Below are the code and all the weights of a small trained network. Each question names an input and a class and asks about switching units off, where a switched-off unit gives its printed mean instead of its output.

import numpy as np


def w(rows, s, z=0):
    codes = np.array(rows[::2]) - 128.0
    scale = np.full(codes.shape[1], s)
    scale[-1] = z or s
    return codes * scale


def f(y):
    return np.maximum(y, 0)


def log_softmax(a):
    a = a - a.max(-1, keepdims=True)
    return a - np.log(np.exp(a).sum(-1, keepdims=True))


def net(x, mask):
    res = np.array(x, float).reshape(1, 5) / 4 @ E
    y = f(res @ A[0][:, :-1].T + A[0][:, -1])
    res = res + np.where(mask, y, B[0][:, -1]) @ B[0][:, :-1]
    return log_softmax(res[-1] @ U[:, :-1].T + U[:, -1])


A, B = {}, {}
E = w([
[128,126,128,127,127],'x0',
[186,72,63,185,233],'x1',
[191,78,154,230,42],'x2',
[168,237,22,144,84],'x3',
[244,187,211,85,156],'x4',
],0.011)
A[0] = w([
[161,106,74,211,222,57],'neuron 0',
[173,115,167,194,43,5],'neuron 1',
[161,101,158,247,50,55],'neuron 2',
[153,227,31,158,99,144],'neuron 3',
[54,191,103,10,233,30],'neuron 4',
[206,129,163,118,164,53],'neuron 5',
[212,200,163,105,135,73],'neuron 6',
[127,153,62,157,132,151],'neuron 7',
[156,227,61,111,78,172],'neuron 8',
[10,87,38,192,87,68],'neuron 9',
[68,192,184,156,70,19],'neuron 10',
[164,156,57,119,62,136],'neuron 11',
[12,82,43,154,88,36],'neuron 12',
[141,154,89,128,96,78],'neuron 13',
[172,96,93,194,252,110],'neuron 14',
[89,162,158,80,35,154],'neuron 15',
[75,191,191,100,68,93],'neuron 16',
[159,158,75,134,148,131],'neuron 17',
[71,179,111,55,187,7],'neuron 18',
[192,82,139,185,52,26],'neuron 19',
[71,160,185,106,32,43],'neuron 20',
[81,66,227,126,157,145],'neuron 21',
[170,183,50,106,77,182],'neuron 22',
[240,168,187,60,131,48],'neuron 23',
[91,35,219,102,160,156],'neuron 24',
[50,154,182,127,55,160],'neuron 25',
[127,180,97,122,141,68],'neuron 26',
],0.013,0.0031)
B[0] = w([
[116,67,37,10,86,220],'neuron 0',
[75,238,69,179,214,210],'neuron 1',
[70,215,58,169,213,233],'neuron 2',
[115,39,150,180,93,248],'neuron 3',
[22,249,85,164,187,240],'neuron 4',
[203,167,199,71,98,179],'neuron 5',
[219,178,194,84,68,205],'neuron 6',
[133,62,138,136,131,187],'neuron 7',
[71,50,177,196,89,239],'neuron 8',
[225,239,223,82,45,243],'neuron 9',
[146,111,59,91,104,191],'neuron 10',
[97,46,194,184,186,206],'neuron 11',
[254,229,243,101,84,230],'neuron 12',
[108,88,186,184,131,169],'neuron 13',
[121,41,17,10,88,228],'neuron 14',
[156,53,51,65,97,220],'neuron 15',
[117,65,46,37,98,213],'neuron 16',
[78,86,138,143,134,179],'neuron 17',
[78,228,68,181,192,198],'neuron 18',
[78,228,52,173,218,211],'neuron 19',
[126,80,21,64,126,216],'neuron 20',
[79,36,235,219,96,215],'neuron 21',
[70,58,192,149,128,223],'neuron 22',
[199,219,208,109,31,216],'neuron 23',
[89,9,200,243,133,226],'neuron 24',
[140,86,97,85,122,214],'neuron 25',
[104,137,156,166,199,166],'neuron 26',
],0.0089,0.017)
U = w([
[89,8,214,235,116,185],'0',
[149,44,35,30,107,224],'1',
[233,197,223,121,76,1],'2',
[64,213,82,203,199,34],'3',
],0.015,0.0027)

Each question gives the input, the list of numbers given to net, and the class t.
The units are the neurons (one row each of A and B). Each row of codes is followed by its name. A weight is (code - 128) times the scale printed after its matrix; where a second scale follows, it is the last column's (A, B and U).
mask holds one flag per neuron, in row order. A switched-off neuron (its flag False) gives its mean, the last column of its row in B, instead of its output. The means were averaged over made-up inputs and are rounded, as every weight is.
A unit's drop is (log p(t) with every unit on - log p(t) with that unit switched off) / (log p(t) with every unit on - log p(t) with every unit switched off).
The circuit of an input: a set's keep is (log p(t) with only the set's units on - log p(t) with every unit switched off) / (log p(t) with every unit on - log p(t) with every unit switched off). Starting from the 12 units with the biggest drops (on a tie, the unit counted first), units are removed one at a time, each time the one whose removal leaves the highest keep (on an exact tie, the one counted first), for as long as the keep stays at least 0.8.
units of the circuit, in order: the units of the circuit, biggest drop first
k most important neurons: the k neurons with the biggest drops, biggest first
drop when u is switched off: that unit's drop, to one decimal
input [-6,6,-8,3,6], class 3: 2 most important neurons -> neuron 4; neuron 18
input [-5,7,-1,3,-8], class 2: units of the circuit, in order -> neuron 9
input [-5,-8,3,6,-8], class 1: 3 most important neurons -> neuron 20; neuron 15; neuron 16
input [-6,1,-8,6,8], class 2: 3 most important neurons -> neuron 23; neuron 6; neuron 2
input [1,8,4,7,-6], class 1: 3 most important neurons -> neuron 0; neuron 14; neuron 24
input [-8,1,7,6,-2], class 3: 3 most important neurons -> neuron 2; neuron 19; neuron 1
input [1,8,-3,-7,-4], class 1: 3 most important neurons -> neuron 14; neuron 0; neuron 8
input [-3,-3,-3,3,-3], class 0: 3 most important neurons -> neuron 14; neuron 0; neuron 2
input [4,-5,1,4,4], class 1: 3 most important neurons -> neuron 24; neuron 21; neuron 16
input [-7,-6,-2,-5,5], class 1: 2 most important neurons -> neuron 16; neuron 20
input [-5,6,5,2,8], class 2: 2 most important neurons -> neuron 23; neuron 6
input [-5,7,8,0,4], class 3: 3 most important neurons -> neuron 19; neuron 2; neuron 1
input [5,6,8,-1,-3], class 3: drop when neuron 2 is switched off -> 0.4
input [-7,-7,-5,8,-3], class 0: units of the circuit, in order -> neuron 8
input [7,3,-7,1,-4], class 3: drop when neuron 4 is switched off -> 0.1
input [-8,2,-1,-6,-7], class 2: drop when neuron 2 is switched off -> 0.0
